Below are the code and all the weights of a small trained network. Each question names an input and a target symbol and asks about switching units off, where a switched-off unit gives its printed mean instead of its output.

import numpy as np


def w(rows, s, z=0):
    codes = np.array(rows[::2]) - 128.0
    scale = np.full(codes.shape[1], s)
    scale[-1] = z or s
    return codes * scale


def norm(h):
    return h / np.sqrt((h * h).mean(-1, keepdims=True) + 1e-5)


def softmax(a):
    e = np.exp(a - a.max(-1, keepdims=True))
    return e / e.sum(-1, keepdims=True)


def log_softmax(a):
    a = a - a.max(-1, keepdims=True)
    return a - np.log(np.exp(a).sum(-1, keepdims=True))


def net(x, mask):
    ids = ['βγδεζηλξσφω'.index(c) for c in x.split()]
    T = len(ids)
    res = E[ids] + P[:T]
    u = 0
    for l in range(2):
        r = norm(res)
        for j in range(3):
            rows = slice(2 * j, 2 * j + 2)
            q, k, v = (r @ M[l][rows].T for M in (Q, K, V))
            z = softmax(np.where(np.tri(T) > 0, q @ k.T / 2**0.5, -1e9)) @ v
            o = O[l][rows]
            res = res + np.where(mask[u + j], z, o[:, -1]) @ o[:, :-1]
        u += 3
    return log_softmax(norm(res)[-1] @ U[:, :-1].T + U[:, -1])


Q, K, V, O = {}, {}, {}, {}
E = w([
[89,123,86,180],'β',
[86,151,105,91],'γ',
[67,54,176,166],'δ',
[90,123,43,167],'ε',
[144,103,84,101],'ζ',
[45,27,135,10],'η',
[177,192,86,233],'λ',
[106,219,162,178],'ξ',
[73,76,121,168],'σ',
[198,3,186,153],'φ',
[89,130,83,143],'ω',
],0.012)
P = w([
[57,21,58,255],'0',
[108,83,106,221],'1',
[132,91,119,195],'2',
[137,106,126,178],'3',
[153,111,132,169],'4',
[145,114,131,146],'5',
[134,105,123,154],'6',
],0.0041)
Q[0] = w([
[227,129,188,90],'0.h1',
[151,134,2,92],'0.h1',
[45,72,69,180],'0.h2',
[111,49,179,117],'0.h2',
[130,47,186,61],'0.h3',
[177,59,164,166],'0.h3',
],0.0093)
K[0] = w([
[126,133,200,116],'0.h1',
[155,254,30,162],'0.h1',
[143,65,116,50],'0.h2',
[126,132,208,139],'0.h2',
[94,28,112,125],'0.h3',
[111,46,119,93],'0.h3',
],0.0091)
V[0] = w([
[166,236,22,64],'0.h1',
[30,87,29,145],'0.h1',
[36,116,87,158],'0.h2',
[201,44,143,92],'0.h2',
[77,41,138,63],'0.h3',
[55,186,254,114],'0.h3',
],0.0063)
O[0] = w([
[161,150,183,210,114],'0.h1',
[80,144,247,75,254],'0.h1',
[25,102,55,240,202],'0.h2',
[132,150,124,66,117],'0.h2',
[157,254,51,84,110],'0.h3',
[105,57,186,115,61],'0.h3',
],0.0055,0.0094)
Q[1] = w([
[138,20,123,237],'1.h1',
[1,79,92,177],'1.h1',
[146,15,177,70],'1.h2',
[176,205,35,165],'1.h2',
[158,134,126,185],'1.h3',
[22,161,49,156],'1.h3',
],0.0088)
K[1] = w([
[213,79,166,118],'1.h1',
[254,118,83,180],'1.h1',
[77,202,139,115],'1.h2',
[183,52,110,167],'1.h2',
[73,148,77,98],'1.h3',
[209,41,63,28],'1.h3',
],0.0098)
V[1] = w([
[172,240,201,183],'1.h1',
[198,151,69,179],'1.h1',
[228,76,153,101],'1.h2',
[131,254,149,99],'1.h2',
[57,169,15,95],'1.h3',
[177,43,61,222],'1.h3',
],0.0069)
O[1] = w([
[137,1,101,185,94],'1.h1',
[199,90,42,121,142],'1.h1',
[75,128,155,190,2],'1.h2',
[72,182,97,133,77],'1.h2',
[205,98,154,70,232],'1.h3',
[153,198,166,126,175],'1.h3',
],0.0071,0.0079)
U = w([
[111,163,191,117,3],'β',
[119,130,147,128,8],'γ',
[172,17,107,215,241],'δ',
[56,169,151,196,132],'ε',
[154,149,176,114,3],'ζ',
[119,62,176,108,40],'η',
[73,38,255,187,214],'λ',
[103,171,45,159,164],'ξ',
[99,90,126,68,106],'σ',
[224,107,109,26,201],'φ',
[82,89,168,113,22],'ω',
],0.0099,0.0027)

Each question gives the input, a string of symbols that net reads in full, and the target symbol t.
The units are the heads (2 rows each of Q, K, V and O). Each row of codes is followed by its name. A weight is (code - 128) times the scale printed after its matrix; where a second scale follows, it is the last column's (O and U).
mask holds one flag per head, layer by layer. A switched-off head (its flag False) gives its mean, the last column of its rows in O, instead of its output. The means were averaged over made-up inputs and are rounded, as every weight is.
A unit's drop is (log p(t) with every unit on - log p(t) with that unit switched off) / (log p(t) with every unit on - log p(t) with every unit switched off).
The circuit of an input: a set's keep is (log p(t) with only the set's units on - log p(t) with every unit switched off) / (log p(t) with every unit on - log p(t) with every unit switched off). Starting from all 6 units, units are removed one at a time, each time the one whose removal leaves the highest keep (on an exact tie, the one counted first), for as long as the keep stays at least 0.8.
units of the circuit, in order: the units of the circuit, biggest drop first
unit that matters most: the unit with the biggest drop
heads that matter: for each layer, one digit per head in row order, 1 if its drop is at least 0.15 and else 0, layers parted by /
drop of u: that unit's drop, to one decimal
input ε ζ β ε γ ε ε, target φ: units of the circuit, in order : [0.h3; 1.h3]
input γ ε λ γ, target δ: heads that matter : 000 / 100
input ζ ε β ε ε δ, target φ: unit that matters most : 0.h3
input σ ε β, target ε: heads that matter : 111 / 100
input ε ε ε ξ ζ ω λ, target δ: heads that matter : 001 / 100
input λ ζ ε, target φ: heads that matter : 110 / 001
input ε ε ξ σ ε ε, target λ: heads that matter : 001 / 000
input ω ζ β, target φ: heads that matter : 001 / 001
input ζ β ε σ, target φ: heads that matter : 001 / 001
input ε ε ζ δ β, target φ: units of the circuit, in order : [0.h3; 1.h3]
input ε ζ ε φ, target φ: heads that matter : 100 / 000
input ε ε ω ω ω ξ β, target λ: heads that matter : 000 / 000
input ε ε δ λ ω, target δ: heads that matter : 000 / 100
input ε δ σ ξ γ, target λ: units of the circuit, in order : [0.h3]
input β ε ε λ σ, target δ: drop of 1.h1 : 1.3
input ε ω ζ ξ, target λ: drop of 0.h1 : 0.1
input ε ε ε φ ε, target ε: drop of 1.h3 : 0.1
input σ λ δ ε β σ, target δ: drop of 1.h1 : 1.0
